In the rows, zero is written as 128.
Known rows:
[194 121 164 112 151 126 134 189 118 139  22  64 122 134  79 216 163 138
 200 112 132 142 109  96 122 145 156  95 124 154  92 174 169 214 127 121
  77 118  94 122 130  62 122  23 136 140 137 106 154 170 143 111 177 135
 126 124 122  81  82 152 146 207 159  88 216 135] : stovul
[195 138  44 201  99  56 119 132 184 113 163 128 148 158  66 214 154 124
  80 140 103 132 108 133 102 143 116 117 135 163  34 110 105  87 132  90
 192 179  81 136 144 137  90 106 129 112  81 164 128  51 149 145  86  88
 143 102 166 127  59  98 169 104 143 101 103 108] : bestil
[138 139 128 133 125 135 138 173 113 102 146 154 163 121 103 181 134 109
 133 126 154 126 106 148 114 171 127 117 145 170 112 129 133 121 102 110
 111 117 131 136  99 140 134 127 112 121 158 174 110  76 128 170 113 104
 134 158 158 115 104 136 127 109  96 145  98 123] : skuduvo
[182 117  63 176  61  66 124  96 157 121 189 143 142 169  99 168 161 151
 100 118  71 144 148 131 123 120 124  74 158 167  84  95  80  55 118 104
 201 146  89 119 117 168  82 120 136 126  65 160 126  38  95 122  67  74
 163 116 121 123  65 131 122  86  82 115 111 145] : paplim
[127 138 101 175 143 154 162 230 128  90 136 133 114 136  86 199 114 119
 144 143 161 112 106  88  81 188 102 131 131 163  86 158 121 171 145  62
 106 191  69 103 169  88 160 107 138 113 194 179 132 140 128 215 153 135
 148 180 219 127 116 121 120 188 158  73 119 103] : ripaskik
[149 164  70 202 134  93 138  78 189 161 143  89 117 107 130 102 152 144
  47 137  54 180 122  94 122  90 139 163 104  93  77 133  45  77 149 146
 201 233  54 158 141 165  63  95 181 162  62 108 144 133 195 106 145 137
 135  48  77 163 110  83 141 142 159  97 108 148] : kikik
[126 129  88  87 100 123 114 169 121 126 183 153 105 166 142  99 135 129
 127 140 119 128 141 132 163 127 187 129 139 109 107  52 155 171 178 135
 103 174 173 152 180 154 142 158 107  96 167 109 128  99  62 212 102 138
 129 138 110 187 174 114 107  81 123 129 140 159] : bebra
[ 87 144 150 154 168 151 120 101 137 144 130 110 119  77 155  74 120 114
  73 138 104 149 101 128 131 114 122 181  94  77 127 147  98 100 122 164
 136 174 120 160 137 157 104 145 142 143 145 100 135 169 203 107 146 154
  87 102 104 189 164 103 115 139 166 161 111 132] : midron
[125  82 159 109 137 135 145 173 132  62 128 118 142 148  89 156 130  66
 150 131 105 142 129 111 120 133 125  44 122 173 149 112 118 136  88  94
 154 124 136 169 181  85 162 150  81 123 117 121 124 101  76 159 164  82
 131 129 125 171 140 129 102 125 123  85 139 139] : gripaven
[ 95 134 123 138 127 132 157 164 153 104 174 180 158 104 113 140 133 105
  96 162 171 114 100 148 102 163 113 130 130 166 157 142 125 105  89 124
 145 108 132 166 136 174 125 188 145  90 190 192 116  79 112 179 132 148
 130 151 141 130 143 135 118 102  96 149  67 140] : fuzufun
[138 125 129 139 119 135 161 148 142 135  77 159 117 125 128 132 148 166
 152 174 171  81 136 116  99 117 106 163 128 140 176 183 145 162 128 133
 147  85 109 112 152 130 121 134 197 119 137 162 122 150 150 154 160 183
 179 127 163  55 141 127 134 158 117 114 129 146] : fotruflin
[113 118 124 105  87 132 123 160 104 121 182 142 132 159 138 132 133 109
 158 108 112 125 137 135 153 149 162  80 148 141 114  83 123 123 147 116
  99 143 133 125 136 138 142 127 100 115 146 144 133  96  58 139  95 116
 126 166 132 139 120 146 106  82  87 138 146 137] : kloru
[141 122 162 126 104 126 120  70 112 155  54  99 129 152 110 127 152 150
 201 128 122 107 144 140 122 119  99 131 115  97 153 157 111 136 111 142
 113  69 131  97  80  95 128  90 133 131  86 131 145 179 129  52 116 114
 147 141 158 115  98 120 135 138 131 108 190 113] : druputru
[134 132 100 105 106 136 118 210 111 129 150 121 121 152 123 161 134 113
 169 117 123 141 132 120 157 164 179 116 135 140  91  86 138 162 173 108
  87 164 127 127 140 128 149  98 109  99 152 129 130 107  81 186 114 117
 126 155 140 153 127 134 119 108 117 122 139 134] : zatrin
[ 64 147 146 146 161 141 122 115 156 147 126 102 131  61 160  66 135  89
  70 139 116 150  89 119 152 114 133 169  94  79 128 144 100 105 124 169
 145 157 123 172 149 163  97 144 138 127 138 106 147 164 180  97 163 169
  85 100  93 167 171 118 125 120 169 155  94 114] : kulo
[117 137 122 122 152 118 155 103 157 167 119 124 108 117 118  52 140 168
 130 137 129 121 160 118 122 128 126 165  94  88 174 157 112 168 147 160
 117 104 132 131 139 104 114 137 175 152 134 143 146 207 136 104 179 184
 134  90  87 116 148  93 149 152 123 112 154 146] : koskelom
[121 125 157 150 145 148  79  89 100 112 110 137 138  95 171 154 115 136
  79 118 145 123 106 135 132  84 108 157 148 111 114 148 154  93  98 124
 133 145 117 115  83 185 107 127 123 131 114  93 121 105 182 104  68 111
 124 148 140  96 127 152 114 119 151 181 130 128] : skovi
[ 88 141 134 145 153 172 135  93 124 158 123 109 101  91 168  62 123 127
  99 128 108 156 128 101 133 107 115 180  88  79 134 141  85 108 155 141
 143 166 103 120 150 146 136 133 157 155 116 106 122 179 185 124 164 166
 115 109 109 172 160  88 104 155 152 122  97 127] : rogrok
[107 132 151 136 105 147 102  94  94 150 114  98 133 107 196 127 103 127
 136 103 111 157 123 135 153  83 129 138 159 125 136 113 129  61 124 144
 151 104 124 100  96 160  96 104 127 109  75  87 116 107 145  52  97 116
 106 137 118 117 114 168 113 117 123 141  88 108] : zafar
[127 118 148 111  86 125 120 128 111 158  81 122 115 155 149 126 153 169
 193 130 146  99 158 131 138  98 131 134 140 122 148 140 140 152 157 140
 110  79 125  91 108 130 115  89 156 123 100 127 132 163 108  88 114 159
 155 139 146  65 114 138 131 122 103 118 181 129] : rebi
[129 129 129 149 176 151 108 135  97 123  71  98 118 119 149 171  85 109
  93  88 118 153 108  98 158 127 140 153  88 140  56 117 182 141 155  79
 129 152 111 127 139  83 160  95  76 209  95  74  99 147 209 130 179 130
 119  73 106  95 115 106 163 168 185 120  75  83] : draril

Facts:
bestil soper paplim,kikik
dragagra soper fopluk,draril
drekoner soper bebra,kloru,brebo,runim
druputru soper maflek,truli,fotruflin
fuzufun soper plabon,gripaven,kloru
grole soper rogrok,fotruflin,ripaskik
keram soper draflun,rebi,koskelom,fotruflin
klavam soper bamak,bebra
klefem soper stovul
kulo soper lopuplim,runim
magro soper brumum
midron soper bebra
pesen soper difil,trosin,kloru,koskelom,brufom,zatrin
puplil soper draflun
runan soper bamak,gitro
seki soper fopluk,stovul,brufom
skovi soper bamak,tiza
skuduvo soper brufom
stiskam soper troflel,rogrok
trifla soper bebra,troflel
bebra veskir flubon
bestil veskir stovul,ripaskik
bevul veskir draflun,plabon,skuduvo
brebo veskir stovul
brotrik veskir draril,bestil
brufom veskir draflun,keram,brebo
brumum veskir grole
draflun veskir klavam
druputru veskir keram
flumum veskir grole,draril
fotruflin veskir plabon
fuzufun veskir fotruflin
gitro veskir flubon,zatrin
gripaven veskir brumum
grole veskir brebo,stovul
guvi veskir ripaskik
keram veskir grole,stovul
klavam veskir stovul
klefem veskir bestil
kloru veskir klavam
lopuplim veskir troflel
maflek veskir skuduvo,ripaskik
magro veskir keram,brebo
paplim veskir draflun,stovul,skuduvo
pesen veskir vepluk
plabon veskir ripaskik
puplil veskir tiza
rebi veskir klavam,tiza
runan veskir druputru,stovul
skovi veskir tiza
skuduvo veskir stovul,tiza,ripaskik
tiza veskir stovul,ripaskik
trisol veskir tiza,bestil,zatrin
troflel veskir gripaven,stovul
trosin veskir klavam,gitro
truli veskir grole,flumum,tiza,brufom
vepluk veskir ripaskik
vuvatren veskir runan
zafar veskir keram,rebi
zatrin veskir klavam

Rows, some named above:
[125  92 159 107  90 116 115  56 101 135  88 150 134 173 158  86 134 160
 170 122 144  79 172 141 145  90  91 121 123 121 181 120 135 125 137 111
 154  39 154  84 107 102 149 137 111 151  56 119 101 143 101  60 113 134
 178 117 137  62 120 116 146 105 105 103 166 124]  truli
[203 132  54 195  99  62 124 119 183 108 146 123 144 160  69 213 155 126
  79 139  94 123 112 134  95 151 119 103 143 160  30 117  99  76 122  93
 181 180  82 142 139 131  91 112 120 122  81 169 134  51 144 153  83  88
 144 107 164 130  64 107 164  97 145  97 106 112]  bestil
[136 132 100 167 145 154 155 223 136  93 141 127 104 141  86 191 125 120
 139 147 158 118 104  98  77 194 101 139 122 167  76 163 102 163 150  62
  91 180  76 102 167  88 160 102 139 121 181 183 129 141 132 218 147 126
 141 176 218 129 107 124 125 172 157  79 115 105]  ripaskik
[114 133  92  87  80 127 118 176 111 133 177 150 124 161 151 120 136 120
 155 126 116 134 149 138 172 136 180 107 151 138 116  56 142 134 166 136
  99 141 154 137 149 157 158 135 102 104 129 133 113  86  62 163  93 118
 127 145 113 151 141 135 110  78  84 146 111 141]  trosin
[172 152  95  82 116  98 115 179 152 185  64  77  89 158 131 130 158 149
 182 175 134 110 149 117 142 113 195 156 138  95  91 113 182 218 209 172
  80 153 162 147 173 116 116  77 164  57 141  74 153 161 121 176 141 179
 118 104 101 138 156 134 140 153 163  97 165 145]  flubon
[135 132 104 115 122 123 131 141 117 112 154 170 158 131 102 160 108 119
 105 114 155 118 124 158 134 171 134 123 132 168 107  95 164 113 111 112
 118 110 147 143  98 137 151 156  92 148 146 159  95  77 137 168 108 109
 140 123 118 115 112 117 159  95  96 158  68 109]  klefem
[137 116 131 112  84 123 117 112 115 159  83 132 122 156 151 129 146 175
 195 120 136 104 156 131 147 113 129 135 141 120 148 137 141 153 155 131
 108  72 121  85 113 122 116  99 156 119 110 130 138 145 104  86 119 158
 151 138 146  61 109 150 130 119 108 124 202 130]  rebi
[162 105 157 133 163 112 102 125 128 116  76 123 106 138 120 181 143 179
 127 110 143  97 141 127  95 102 125 121 153 125 136 189 182 197 129 120
 102 119 114 100 118 102 106 114 137 137 139 117 167 157 118 111 113 116
 150 152 164  46 101 147 125 179 164 135 231 149]  tiza
[120 173 128 134 175 147 138  94 124 174 110 112 136  67 144  90 112 114
  86 130 114 187  99 118 151 127 142 185  90 100 113 142 133 115 127 177
 123 156 118 167 107 159 127 108 144 169 144 104 108 149 224 118 163 160
 103  68  52 177 142 116 139 142 145 163  70 125]  dragagra
[133 127 143 120  88 121 115 115 113 152  79 130 121 157 146 119 147 173
 191 131 139 103 151 137 144 103 126 138 142 114 140 132 143 150 155 140
 109  71 120  93 107 127 126  90 163 114 107 140 136 147 114  90 111 154
 152 135 153  61 108 141 138 132 112 122 193 141]  rebi
[116 122 125 108  93 135 122 167 108 114 181 136 129 150 140 128 128 116
 166 104 118 144 146 138 159 147 159  91 157 150 124  78 127 133 142 113
 110 136 131 123 127 149 135 126 102 110 136 153 138  91  61 139  96 102
 121 160 132 135 128 155 114  83  92 141 147 145]  kloru
[117  86 160 113 127 138 155 176 129  71 128 113 134 148  83 148 132  69
 151 127 109 139 117 119 126 137 123  43 124 173 143 111 121 135  87  93
 150 118 149 153 168  83 161 147  78 135 115 119 124 100  84 157 167  81
 129 125 124 170 139 130 101 117 130  92 128 136]  gripaven
[105 139 140 144 184 152 114  77 129 133 145 122 106  76 170  71 120 149
  64 116 104 171 131 106 128 102 124 175 101  81 137 158 124 126 127 145
 138 191 109 133 125 151 114 158 133 168 139  95 138 168 178 126 138 134
 101 106  91 167 165 111  98 156 158 146 125 146]  bamak
[105 141 128 153 143 153 127 148 126 135  97 124 130  94 178 160 106 119
  88 152 159 123  93 123 105 105 112 164 147 145 123 164 147  84 127 121
 158 132 101 119 122 168 109 121 164  98 129 120  97 104 185 126 138 158
 129 134 140  82 140 152 131 160 143 126  36  97]  vepluk
[146 127 145 114 105 130 126 152 116 163  53  96 113 142 125 146 164 158
 216 136 135 110 144 105 136 110 139 125 129 115 134 150 124 177 164 135
  95  97 111  99 115 110 128  65 164 104 118 125 149 174 123  99 120 156
 149 145 160  88 110 145 128 154 131 106 200 140]  draflun
[124 135 110 140  90 134 130 131 116 115 160 168 156 134 114 138 113 110
 138 134 153 101 125 153 118 157  94 137 132 143 122 104 110  97 122 107
 122 115 140 108  93 136 148 153 114 118 133 178 113 100 113 148  83 110
 141 170 176 140 114 123 125  98 102 141  92  99]  puplil
[124 144  93 108  90 112 112 121 114 121 182 164 145 156 143 139  95 133
 115 130 148 109 142 167 128 134 137 122 167 154 127  75 145 109 134 115
 133 108 162 110 114 146 144 163  99  96 128 149 112  55  90 157  85 104
 127 157 140 119 126 148 137  82  85 137  91 114]  trisol
[140  89 166 111 117 146 137 146 106  64 131 131 122 160  90 149 127  88
 162 130 119 129 136 118 122 120 109  62 128 159 142 106 117 133  76  94
 149 119 146 127 153  97 187 155  80 153 110 121 119 102  85 162 131  80
 127 154 149 168 137 132  92 123 115  94 131 143]  troflel
[165 102 155 135 161 110 101 128 124 109  77 122 105 138 118 178 140 183
 122 107 151 103 140 131  93 104 132 121 161 124 125 179 185 199 120 109
 110 126 110  97 120 103 105 110 123 135 127 115 164 152 114 117 114 124
 151 148 150  46 106 149 132 166 159 133 230 151]  tiza
[123 142 116 142  85 134 132 143 108 115 160 168 146 134 115 139 123 123
 145 132 160  94 127 149 137 158  94 142 132 143 117 112 109 101 126 106
 127 104 147 112  91 142 165 145 115 123 149 178 105 110 109 155  92 119
 130 159 162 143 115 123 127  80 104 137  98 101]  puplil
[140 110 168  95 122 115 119  92 106 148  83 121 131 147 133 123 148 165
 183 104 124 122 155 145 141 105 136  94 138 135 157 136 158 149 118 148
 119  58 128 107  95 115 117 103 128 151  96 112 140 135 109  64 124 113
 152 124 108  62 100 144 139 134  94 133 196 142]  brufom
[ 97 105 184 146 143 164 105 153  99 103  79  74 123 112 153 167 129  87
 155 110  96 160  89  87 149  97 136 104 124 124  90 137 113 111 125 100
 150 150  87 124 142 113 118  72  95 143  77  75 146 143 149  77 151 108
 106 130 149 122 126 153 104 148 177 111 151 110]  brebo
[148 132 104  93 109 123 100 158 113 124 184 148 100 170 145 132 132 143
 129 121 115 126 150 128 152 124 183 119 164 110  96  70 175 183 162 128
  82 196 156 132 160 149 156 150 101 105 158  93 139  98  66 211  71 100
 123 160 123 176 143 137  96 104 123 145 176 178]  gitro
[144 131 101 116 128 109 133 137 118 111 156 171 159 138 113 159 105 117
 100 116 154 124 124 159 130 173 131 120 130 163 106  89 163 121 115 112
 118 112 158 140  90 134 144 147  82 156 148 163  88  83 145 147 100 108
 133 123 128 116 107 126 150 101  95 162  58 109]  klefem
[113 118 112 140  82 150 151 130 105  97 174 201 137 145 132 127 113 130
 131 143 160  92 145 130 105 144  89 142 135 163 155 110 107 106 123  88
 146 114 119 100 121 131 177 165 131 121 136 179  89  98 101 186 102 128
 160 169 186 111 131 124 109 104  79 125  85 128]  maflek
[104 126 115 149  95 150 154 148 107 109 181 186 144 158 138 129 111 140
 135 139 163  88 143 133 116 141  90 133 141 172 158 108 109 101 128  87
 148 106 117  97 124 137 168 171 132 127 147 180  89  94 105 173  99 128
 157 171 186 110 129 116 119 102  80 115  80 126]  maflek
[156 124 122 131 124 126 102 182 111 109 137 104 121 144  92 189 144 111
 142 122 126 137 105 130 121 161 145 100 156 120  78 122 138 162 127 119
  75 181 134 131 114 119 133  98 118 100 172 130 160 119 101 158  76  79
 103 173 163 167 104 145 104 129 154 148 177 129]  klavam
[180 123  61 176  64  67 131  89 153 128 181 143 140 176 108 169 160 143
 100 118  78 145 148 141 128 112 135  68 159 172  88 107  72  51 125 122
 208 153  89 137 125 161  94 116 132 128  62 155 121  33  88 133  73  77
 163 115 134 124  67 133 130  76  84 111 120 152]  paplim
[120 114 136 139 137 131  93  90 115 118  95 101 129 130 169 134  78  98
  99 117 121 128 109 123 144  90 112 133 117 132 102 103 151  82 125 101
 165 122 143 117 131 108 130 134  82 147  51  60 106 120 165  87 124 102
 114 105 133 109 137 128 155 114 177 104  88  71]  flumum
[136 144 119 105 165 114 164  92 149 178 126 127 124 102 116  68 145 169
 125 110 130 145 164 134 145 137 152 153 101 107 172 156 143 181 143 180
 102 109 129 142 122 105 118 139 162 175 153 139 129 196 146 109 182 165
 143  75  56 105 134  96 150 166 106 154 145 155]  fopluk
[104 140 152 144 185 152 114  88 132 135 139 117 103  78 166  68 118 143
  54 111 103 164 129 101 129 100 128 177 105  80 150 146 118 121 134 149
 127 191 109 131 135 146 120 154 136 161 141  95 143 165 162 121 149 139
 106 113 103 173 165 110  98 159 160 150 129 150]  bamak

